Below are the code and all the weights of a small trained network. Each question names an input and a class and asks about switching units off, where a switched-off unit gives its printed mean instead of its output.

import numpy as np


def w(rows, s, z=0):
    codes = np.array(rows[::2]) - 128.0
    scale = np.full(codes.shape[1], s)
    scale[-1] = z or s
    return codes * scale


def f(y):
    return y / 2 * (1 + np.tanh(0.7978845608 * (y + 0.044715 * y**3)))


def log_softmax(a):
    a = a - a.max(-1, keepdims=True)
    return a - np.log(np.exp(a).sum(-1, keepdims=True))


def net(x, mask):
    res = np.array(x, float).reshape(1, 6) / 4 @ E
    y = f(res @ A[0][:, :-1].T + A[0][:, -1])
    res = res + np.where(mask, y, B[0][:, -1]) @ B[0][:, :-1]
    return log_softmax(res[-1] @ U[:, :-1].T + U[:, -1])


A, B = {}, {}
E = w([
[198,133,96,208,165,223,73,179,115,123,90,122],'x0',
[76,67,105,130,64,113,143,95,100,40,117,133],'x1',
[174,148,171,95,101,132,187,152,180,110,190,254],'x2',
[71,165,133,125,170,227,154,145,64,175,136,153],'x3',
[98,81,122,91,164,134,83,111,163,81,185,111],'x4',
[100,106,56,101,57,150,137,146,48,132,115,138],'x5',
],0.013)
A[0] = w([
[211,113,94,169,37,154,131,203,117,74,102,193,116],'n0',
[78,136,73,73,108,152,101,114,91,142,112,109,253],'n1',
[108,164,48,173,127,150,134,116,83,222,22,37,92],'n2',
[143,159,114,161,89,143,82,107,116,113,117,197,77],'n3',
[164,85,122,162,98,40,53,88,183,70,136,64,84],'n4',
[1,105,112,103,117,175,133,115,106,80,131,179,121],'n5',
[176,212,235,128,167,127,143,116,193,163,146,168,197],'n6',
],0.0085,0.0032)
B[0] = w([
[74,108,60,98,151,213,205,66,127,151,49,216,215],'n0',
[127,67,74,139,79,106,90,167,96,199,176,80,201],'n1',
[95,165,155,123,119,112,80,173,32,142,32,98,252],'n2',
[117,147,156,135,141,161,172,76,146,124,110,151,153],'n3',
[83,93,167,103,147,123,107,134,173,26,46,111,213],'n4',
[182,118,150,128,158,114,171,39,58,126,248,56,210],'n5',
[183,136,255,151,104,128,175,215,175,128,144,185,244],'n6',
],0.0095,0.015)
U = w([
[116,135,41,117,125,171,174,70,126,116,101,194,94],'0',
[114,124,33,66,114,117,60,170,143,194,210,130,50],'1',
[205,187,145,197,242,199,79,184,182,133,130,149,121],'2',
[89,54,103,96,133,54,75,94,178,12,100,107,252],'3',
[112,91,96,105,125,96,138,60,89,109,226,98,52],'4',
[82,175,96,140,125,105,52,147,58,156,93,92,206],'5',
[147,176,164,90,58,11,189,145,187,122,156,201,83],'6',
],0.011,0.0013)

Each question gives the input, the list of numbers given to net, and the class t.
The units are the neurons (one row each of A and B). Each row of codes is followed by its name. A weight is (code - 128) times the scale printed after its matrix; where a second scale follows, it is the last column's (A, B and U).
mask holds one flag per neuron, in row order. A switched-off neuron (its flag False) gives its mean, the last column of its row in B, instead of its output. The means were averaged over made-up inputs and are rounded, as every weight is.
A unit's drop is (log p(t) with every unit on - log p(t) with that unit switched off) / (log p(t) with every unit on - log p(t) with every unit switched off).
The circuit of an input: a set's keep is (log p(t) with only the set's units on - log p(t) with every unit switched off) / (log p(t) with every unit on - log p(t) with every unit switched off). Starting from all 7 units, units are removed one at a time, each time the one whose removal leaves the highest keep (on an exact tie, the one counted first), for as long as the keep stays at least 0.8.
circuit, biggest first: the units of the circuit, biggest drop first
most important unit: the unit with the biggest drop
top k neurons: the k neurons with the biggest drops, biggest first
drop of u: that unit's drop, to one decimal
input [0,8,2,7,-2,8], class 4: most important unit	n5
input [-1,-1,-2,-5,-4,2], class 3: top 2 neurons	(n4; n1)
input [-3,3,6,-2,3,4], class 4: circuit, biggest first	(n5; n6)
input [-8,-7,-4,-1,2,4], class 1: circuit, biggest first	(n1; n4)
input [-4,-4,-1,-4,0,5], class 3: circuit, biggest first	(n6; n2; n5)
input [-2,-2,1,5,-3,-2], class 6: top 2 neurons	(n6; n2)
input [1,2,7,8,1,7], class 4: top 2 neurons	(n5; n1)
input [5,6,3,8,5,-4], class 4: top 2 neurons	(n5; n6)
input [-3,6,1,-2,-8,5], class 0: drop of n0	0.7
input [7,2,6,-8,7,-8], class 3: drop of n4	5.4
input [-8,8,-5,-1,-5,4], class 4: drop of n5	1.4
